Below are the code and all the weights of a small trained network. Each question names an input and a class and asks about switching units off, where a switched-off unit gives its printed mean instead of its output.

import numpy as np


def w(rows, s, z=0):
    codes = np.array(rows[::2]) - 128.0
    scale = np.full(codes.shape[1], s)
    scale[-1] = z or s
    return codes * scale


def norm(h):
    return h / np.sqrt((h * h).mean(-1, keepdims=True) + 1e-5)


def f(y):
    return np.maximum(y, 0)


def log_softmax(a):
    a = a - a.max(-1, keepdims=True)
    return a - np.log(np.exp(a).sum(-1, keepdims=True))


def net(x, mask):
    res = np.array(x, float).reshape(1, 6) / 4 @ E
    u = 0
    for l in range(4):
        y = f(norm(res) @ A[l][:, :-1].T + A[l][:, -1])
        res = res + np.where(mask[u : u + 8], y, B[l][:, -1]) @ B[l][:, :-1]
        u += 8
    return log_softmax(norm(res)[-1] @ U[:, :-1].T + U[:, -1])


A, B = {}, {}
E = w([
[127,136,127,127],'x0',
[128,127,129,127],'x1',
[64,126,47,255],'x2',
[124,96,199,145],'x3',
[32,134,103,47],'x4',
[126,133,132,125],'x5',
],0.0085)
A[0] = w([
[164,111,142,185,151],'L0N1',
[99,146,166,117,193],'L0N2',
[187,120,96,157,114],'L0N3',
[171,75,125,116,203],'L0N4',
[118,180,190,100,240],'L0N5',
[179,174,154,139,226],'L0N6',
[131,64,75,186,63],'L0N7',
[52,100,10,44,2],'L0N8',
],0.012,0.0032)
B[0] = w([
[179,101,100,93,208],'L0N1',
[208,22,35,144,185],'L0N2',
[147,105,108,152,186],'L0N3',
[53,171,85,79,193],'L0N4',
[49,47,104,164,232],'L0N5',
[109,28,105,75,218],'L0N6',
[56,184,129,82,201],'L0N7',
[133,57,3,150,254],'L0N8',
],0.007,0.006)
A[1] = w([
[119,97,102,142,68],'L1N1',
[36,1,46,108,184],'L1N2',
[197,128,79,122,83],'L1N3',
[121,144,128,210,59],'L1N4',
[221,148,77,134,145],'L1N5',
[150,104,67,124,192],'L1N6',
[73,236,99,188,5],'L1N7',
[130,102,30,134,140],'L1N8',
],0.0096,0.0024)
B[1] = w([
[199,117,86,92,147],'L1N1',
[234,222,196,169,250],'L1N2',
[167,151,81,254,145],'L1N3',
[40,126,189,31,138],'L1N4',
[139,123,66,230,146],'L1N5',
[149,140,26,103,175],'L1N6',
[57,192,167,77,141],'L1N7',
[166,142,121,105,188],'L1N8',
],0.0074,0.017)
A[2] = w([
[137,38,229,156,195],'L2N1',
[70,176,80,237,254],'L2N2',
[68,105,64,47,109],'L2N3',
[147,69,211,255,95],'L2N4',
[49,65,170,89,102],'L2N5',
[110,139,168,111,53],'L2N6',
[168,45,102,86,169],'L2N7',
[107,135,97,222,137],'L2N8',
],0.0098,0.0037)
B[2] = w([
[95,224,93,166,188],'L2N1',
[127,63,221,26,255],'L2N2',
[84,34,119,150,144],'L2N3',
[184,128,96,187,170],'L2N4',
[81,155,115,190,133],'L2N5',
[184,159,153,254,130],'L2N6',
[55,107,187,77,223],'L2N7',
[120,107,189,92,196],'L2N8',
],0.0074,0.0065)
A[3] = w([
[204,87,116,136,19],'L3N1',
[129,157,215,216,40],'L3N2',
[36,183,104,139,134],'L3N3',
[157,85,127,237,2],'L3N4',
[2,120,89,150,205],'L3N5',
[162,193,214,136,191],'L3N6',
[141,63,134,72,162],'L3N7',
[128,197,85,176,67],'L3N8',
],0.0096,0.0021)
B[3] = w([
[122,133,87,96,240],'L3N1',
[100,137,65,222,172],'L3N2',
[110,174,197,96,145],'L3N3',
[42,45,82,56,173],'L3N4',
[94,49,254,110,142],'L3N5',
[118,201,99,115,253],'L3N6',
[72,70,207,149,206],'L3N7',
[123,208,153,148,160],'L3N8',
],0.0087,0.0052)
U = w([
[10,80,191,74,152],'0',
[150,140,110,172,141],'1',
[95,155,68,246,229],'2',
[96,16,65,148,79],'3',
[165,152,139,159,2],'4',
],0.011,0.0028)

Each question gives the input, the list of numbers given to net, and the class t.
The units are the neurons (one row each of A and B). Each row of codes is followed by its name. A weight is (code - 128) times the scale printed after its matrix; where a second scale follows, it is the last column's (A, B and U).
mask holds one flag per neuron, layer by layer. A switched-off neuron (its flag False) gives its mean, the last column of its row in B, instead of its output. The means were averaged over made-up inputs and are rounded, as every weight is.
A unit's drop is (log p(t) with every unit on - log p(t) with that unit switched off) / (log p(t) with every unit on - log p(t) with every unit switched off).
The circuit of an input: a set's keep is (log p(t) with only the set's units on - log p(t) with every unit switched off) / (log p(t) with every unit on - log p(t) with every unit switched off). Starting from the 12 units with the biggest drops (on a tie, the unit counted first), units are removed one at a time, each time the one whose removal leaves the highest keep (on an exact tie, the one counted first), for as long as the keep stays at least 0.8.
circuit, biggest first: the units of the circuit, biggest drop first
most important unit: the unit with the biggest drop
k most important neurons: the k neurons with the biggest drops, biggest first
top k neurons in layer l: the k neurons of layer l with the biggest drops, biggest first
input [-5,-2,-2,0,-5,4], class 3: 2 most important neurons	(L0N1, L0N7)
input [1,-6,4,8,5,-7], class 2: circuit, biggest first	(L1N2)
input [-2,7,-4,2,7,-4], class 1: circuit, biggest first	(L1N2, L2N2)
input [-1,5,-6,-1,-7,6], class 3: 2 most important neurons	(L1N2, L0N7)
input [6,-3,-6,-3,7,-7], class 3: 3 most important neurons	(L0N8, L2N2, L0N2)
input [8,0,1,7,-8,4], class 3: 3 most important neurons	(L1N2, L0N1, L3N4)
input [-1,5,0,4,-7,-2], class 3: circuit, biggest first	(L1N2, L3N4)
input [4,-1,2,8,6,3], class 2: circuit, biggest first	(L1N2, L3N2)
input [5,1,-8,-3,-6,-8], class 0: 2 most important neurons	(L1N2, L0N8)
input [7,-7,4,2,6,-7], class 1: 2 most important neurons	(L1N2, L0N5)
input [-8,8,-8,1,-7,0], class 0: 3 most important neurons	(L1N2, L0N8, L2N7)
input [0,6,4,-5,-8,-6], class 3: top 3 neurons in layer 2	(L2N2, L2N1, L2N8)
input [8,1,-5,1,-4,-4], class 0: 4 most important neurons	(L0N6, L0N8, L2N7, L0N4)
input [0,1,2,8,1,-7], class 2: circuit, biggest first	(L3N2)
input [-2,1,-5,-3,-7,7], class 3: top 2 neurons in layer 1	(L1N2, L1N5)
input [-6,1,5,-6,-2,-7], class 4: 2 most important neurons	(L2N2, L2N7)
input [4,2,-8,-6,-7,4], class 0: 3 most important neurons	(L1N2, L0N8, L0N6)
input [3,7,6,1,-8,2], class 3: 3 most important neurons	(L1N2, L0N1, L0N3)
input [4,7,7,-4,7,0], class 0: top 2 neurons in layer 2	(L2N2, L2N3)
input [-1,-6,-6,8,-1,4], class 2: most important unit	L2N1
input [-5,-5,-6,8,-1,6], class 2: top 2 neurons in layer 0	(L0N8, L0N5)
input [0,5,-3,7,7,7], class 2: top 4 neurons in layer 0	(L0N6, L0N1, L0N5, L0N8)
